Below is a small trained network, with its code and all its weights. Each question gives an input and a class and asks what happens when units are switched off, that is, made to give their printed mean instead of their output.

import numpy as np


def w(rows, s, z=0):
    codes = np.array(rows[::2]) - 128.0
    scale = np.full(codes.shape[1], s)
    scale[-1] = z or s
    return codes * scale


def norm(h):
    return h / np.sqrt((h * h).mean(-1, keepdims=True) + 1e-5)


def f(y):
    return np.maximum(y, 0)


def log_softmax(a):
    a = a - a.max(-1, keepdims=True)
    return a - np.log(np.exp(a).sum(-1, keepdims=True))


def net(x, mask):
    res = np.array(x, float).reshape(1, 4) / 4 @ E
    u = 0
    for l in range(3):
        y = f(norm(res) @ A[l][:, :-1].T + A[l][:, -1])
        res = res + np.where(mask[u : u + 6], y, B[l][:, -1]) @ B[l][:, :-1]
        u += 6
    return log_softmax(norm(res)[-1] @ U[:, :-1].T + U[:, -1])


A, B = {}, {}
E = w([
[41,48,238,254,218,163,47,223,110,209,186],'x0',
[156,144,187,150,121,75,172,57,135,197,195],'x1',
[209,104,177,118,198,117,70,118,129,190,117],'x2',
[70,123,105,135,197,81,62,141,144,144,110],'x3',
],0.00052)
A[0] = w([
[111,111,191,183,171,162,83,188,155,168,156,35],'L0N1',
[105,102,202,194,182,159,75,192,140,180,163,48],'L0N2',
[65,112,48,105,131,166,89,188,99,51,49,93],'L0N3',
[254,143,188,65,178,95,108,48,101,232,106,157],'L0N4',
[159,115,186,153,108,99,181,59,146,189,194,1],'L0N5',
[182,218,50,31,79,64,180,53,166,86,88,130],'L0N6',
],0.0009,0.00082)
B[0] = w([
[166,117,140,111,145,184,103,155,61,124,91,180],'L0N1',
[177,109,147,112,150,196,96,164,48,123,78,198],'L0N2',
[122,144,146,137,90,65,177,74,121,146,208,180],'L0N3',
[2,119,88,153,108,102,136,140,159,88,142,211],'L0N4',
[125,207,159,133,89,60,178,79,97,166,185,155],'L0N5',
[147,50,167,138,155,182,86,169,80,142,111,254],'L0N6',
],0.0014,0.0016)
A[1] = w([
[78,117,144,185,157,95,112,144,169,163,175,214],'L1N1',
[64,144,100,148,117,135,134,155,137,100,129,2],'L1N2',
[128,127,128,128,128,128,128,128,128,128,128,128],'L1N3',
[147,251,67,86,90,91,178,87,176,89,110,133],'L1N4',
[136,125,92,98,187,102,77,129,156,123,84,45],'L1N5',
[154,144,180,154,112,97,175,72,150,185,194,14],'L1N6',
],0.0017,0.00064)
B[1] = w([
[205,134,123,84,83,198,165,140,97,86,80,236],'L1N1',
[95,98,101,145,73,53,195,79,202,109,210,153],'L1N2',
[128,128,128,129,129,128,128,128,127,129,128,128],'L1N3',
[151,101,204,169,176,188,82,192,124,168,120,248],'L1N4',
[135,196,123,122,168,57,107,56,200,177,141,177],'L1N5',
[100,242,182,130,66,21,215,46,1,183,245,194],'L1N6',
],0.0013,0.0015)
A[2] = w([
[131,102,187,184,186,168,81,184,140,176,131,12],'L2N1',
[19,136,85,159,100,137,149,167,154,80,141,1],'L2N2',
[9,133,88,159,97,143,155,168,156,83,138,1],'L2N3',
[124,165,143,205,57,231,200,192,96,82,179,185],'L2N4',
[214,88,105,88,77,202,153,135,147,74,95,36],'L2N5',
[131,102,188,185,186,168,81,184,141,177,131,11],'L2N6',
],0.0014,0.00072)
B[2] = w([
[110,75,191,187,197,250,71,212,45,172,129,198],'L2N1',
[80,32,99,199,65,68,166,125,216,97,216,157],'L2N2',
[69,18,89,202,78,61,146,132,216,95,215,160],'L2N3',
[120,126,105,101,195,69,62,108,161,152,98,253],'L2N4',
[148,194,141,127,59,227,223,164,123,88,99,204],'L2N5',
[110,74,190,187,197,250,71,211,46,172,129,198],'L2N6',
],0.0015,0.0018)
U = w([
[102,68,208,204,240,243,24,229,52,197,142,196],'0',
[214,200,83,49,52,253,201,151,137,47,39,158],'1',
[157,182,60,54,237,37,22,69,218,152,54,10],'2',
[146,225,204,136,84,39,208,32,55,207,229,152],'3',
[31,49,47,189,68,75,145,164,239,57,194,100],'4',
],0.0049,0.0013)

Each question gives the input, the list of numbers given to net, and the class t.
The units are the neurons (one row each of A and B). Each row of codes is followed by its name. A weight is (code - 128) times the scale printed after its matrix; where a second scale follows, it is the last column's (A, B and U).
mask holds one flag per neuron, layer by layer. A switched-off neuron (its flag False) gives its mean, the last column of its row in B, instead of its output. The means were averaged over made-up inputs and are rounded, as every weight is.
A unit's drop is (log p(t) with every unit on - log p(t) with that unit switched off) / (log p(t) with every unit on - log p(t) with every unit switched off).
The circuit of an input: a set's keep is (log p(t) with only the set's units on - log p(t) with every unit switched off) / (log p(t) with every unit on - log p(t) with every unit switched off). Starting from the 12 units with the biggest drops (on a tie, the unit counted first), units are removed one at a time, each time the one whose removal leaves the highest keep (on an exact tie, the one counted first), for as long as the keep stays at least 0.8.
units of the circuit, in order: the units of the circuit, biggest drop first
k most important neurons: the k neurons with the biggest drops, biggest first
k most important neurons of layer l: the k neurons of layer l with the biggest drops, biggest first
drop when u is switched off: that unit's drop, to one decimal
input [1,2,-1,1], class 3: 2 most important neurons	L0N5, L0N6
input [-6,6,-8,8], class 4: 4 most important neurons	L1N1, L0N2, L1N6, L1N4
input [2,3,-6,-1], class 4: units of the circuit, in order	L2N3, L1N4
input [6,6,0,-8], class 3: units of the circuit, in order	L1N6, L0N6
input [3,8,7,1], class 3: units of the circuit, in order	L1N6, L0N6
input [6,8,5,-5], class 3: units of the circuit, in order	L1N6
input [8,7,-6,-8], class 3: 4 most important neurons	L1N6, L0N6, L0N5, L1N4
input [7,8,3,-7], class 3: 4 most important neurons	L1N6, L0N5, L0N6, L1N4
input [-2,5,7,6], class 3: 2 most important neurons	L1N6, L2N4
input [2,5,-6,3], class 3: 2 most important neurons	L1N6, L0N4
input [0,1,-6,-5], class 4: 2 most important neurons	L1N1, L2N4
input [4,7,1,-6], class 3: drop when L1N6 is switched off	0.3
input [-2,-7,8,4], class 2: drop when L0N5 is switched off	0.0
input [5,-5,-6,-7], class 4: drop when L1N4 is switched off	0.1
input [3,5,4,-8], class 3: drop when L1N6 is switched off	0.2
input [-2,-8,-1,8], class 4: most important neuron of layer 0	L0N3
